Here is a tiny trained network, its code and every weight. The questions are about switching its units off for an input and a class, where a switched-off unit gives its printed mean instead of its output.

import numpy as np


def w(rows, s, z=0):
    codes = np.array(rows[::2]) - 128.0
    scale = np.full(codes.shape[1], s)
    scale[-1] = z or s
    return codes * scale


def f(y):
    return y / 2 * (1 + np.tanh(0.7978845608 * (y + 0.044715 * y**3)))


def log_softmax(a):
    a = a - a.max(-1, keepdims=True)
    return a - np.log(np.exp(a).sum(-1, keepdims=True))


def net(x, mask):
    res = np.array(x, float).reshape(1, 3) / 4 @ E
    y = f(res @ A[0][:, :-1].T + A[0][:, -1])
    res = res + np.where(mask, y, B[0][:, -1]) @ B[0][:, :-1]
    return log_softmax(res[-1] @ U[:, :-1].T + U[:, -1])


A, B = {}, {}
E = w([
[70,143,156,101,249],'x0',
[64,10,165,141,112],'x1',
[147,122,50,225,204],'x2',
],0.013)
A[0] = w([
[155,183,156,164,112,137],'N0',
[156,140,147,75,29,138],'N1',
[135,191,115,134,24,68],'N2',
[132,99,122,185,100,96],'N3',
[157,191,165,6,160,141],'N4',
[125,185,137,76,142,128],'N5',
[120,169,73,164,197,26],'N6',
[208,242,25,143,114,61],'N7',
[175,92,119,96,152,133],'N8',
[22,76,176,128,196,91],'N9',
[58,52,177,118,137,190],'N10',
[109,120,199,53,62,135],'N11',
[142,84,136,85,102,62],'N12',
[94,100,181,120,82,142],'N13',
[102,79,53,195,113,155],'N14',
[124,105,226,89,39,69],'N15',
[83,113,197,107,19,46],'N16',
[154,192,101,135,115,153],'N17',
[208,228,81,115,130,169],'N18',
[35,111,150,177,222,5],'N19',
[71,89,141,100,254,176],'N20',
[149,200,163,67,140,130],'N21',
[11,72,154,93,127,21],'N22',
[177,16,116,175,95,102],'N23',
[138,52,60,151,81,109],'N24',
[140,75,95,181,101,125],'N25',
[153,147,82,195,214,41],'N26',
[92,252,200,17,179,135],'N27',
[194,141,146,168,8,157],'N28',
],0.011,0.017)
B[0] = w([
[139,119,126,107,127,154],'N0',
[174,109,137,87,145,198],'N1',
[154,85,174,71,85,160],'N2',
[104,142,154,144,103,142],'N3',
[61,124,154,141,46,203],'N4',
[93,122,128,136,65,162],'N5',
[175,88,151,55,79,149],'N6',
[176,173,104,195,243,196],'N7',
[130,132,143,131,130,131],'N8',
[199,116,81,81,179,201],'N9',
[135,161,129,166,183,239],'N10',
[157,120,99,101,179,213],'N11',
[135,144,109,133,153,133],'N12',
[144,109,124,99,111,183],'N13',
[82,171,131,191,125,194],'N14',
[154,155,95,157,220,185],'N15',
[156,157,121,179,185,172],'N16',
[145,112,136,81,133,177],'N17',
[170,93,133,78,143,222],'N18',
[147,224,63,246,210,162],'N19',
[145,80,150,65,110,248],'N20',
[83,119,138,136,73,176],'N21',
[164,62,170,30,75,160],'N22',
[71,159,138,167,86,175],'N23',
[99,151,139,168,87,168],'N24',
[82,158,153,176,113,166],'N25',
[193,69,148,63,112,167],'N26',
[77,150,132,141,37,228],'N27',
[209,105,109,124,165,223],'N28',
],0.012,0.017)
U = w([
[160,53,134,7,88,3],'0',
[162,136,115,162,177,202],'1',
[34,131,140,161,26,189],'2',
],0.016,0.0038)

Each question gives the input, the list of numbers given to net, and the class t.
The units are the neurons (one row each of A and B). Each row of codes is followed by its name. A weight is (code - 128) times the scale printed after its matrix; where a second scale follows, it is the last column's (A, B and U).
mask holds one flag per neuron, in row order. A switched-off neuron (its flag False) gives its mean, the last column of its row in B, instead of its output. The means were averaged over made-up inputs and are rounded, as every weight is.
A unit's drop is (log p(t) with every unit on - log p(t) with that unit switched off) / (log p(t) with every unit on - log p(t) with every unit switched off).
The circuit of an input: a set's keep is (log p(t) with only the set's units on - log p(t) with every unit switched off) / (log p(t) with every unit on - log p(t) with every unit switched off). Starting from the 12 units with the biggest drops (on a tie, the unit counted first), units are removed one at a time, each time the one whose removal leaves the highest keep (on an exact tie, the one counted first), for as long as the keep stays at least 0.8.
circuit, biggest first: the units of the circuit, biggest drop first
k most important neurons: the k neurons with the biggest drops, biggest first
drop when u is switched off: that unit's drop, to one decimal
input [2,-7,1], class 0: circuit, biggest first -> N18
input [0,-8,-1], class 0: 3 most important neurons -> N18, N17, N14
input [-3,1,-5], class 1: 3 most important neurons -> N15, N20, N16
input [6,-8,0], class 2: 2 most important neurons -> N27, N4
input [3,-4,7], class 0: 2 most important neurons -> N26, N6
input [7,-1,6], class 0: 2 most important neurons -> N20, N26
input [-2,1,-1], class 1: 2 most important neurons -> N20, N22
input [3,-8,8], class 0: 2 most important neurons -> N26, N6
input [-7,1,-8], class 1: 3 most important neurons -> N15, N16, N20
input [4,-7,0], class 2: 2 most important neurons -> N27, N4
input [-6,5,0], class 1: 3 most important neurons -> N28, N27, N4
input [1,-1,2], class 0: 3 most important neurons -> N7, N19, N10
input [8,-1,-4], class 2: drop when N27 is switched off -> 0.2
input [8,-4,0], class 2: circuit, biggest first -> N27
input [4,-8,1], class 0: drop when N18 is switched off -> 1.1
input [-3,1,4], class 2: drop when N16 is switched off -> 0.0
input [6,-6,1], class 0: drop when N6 is switched off -> 0.1
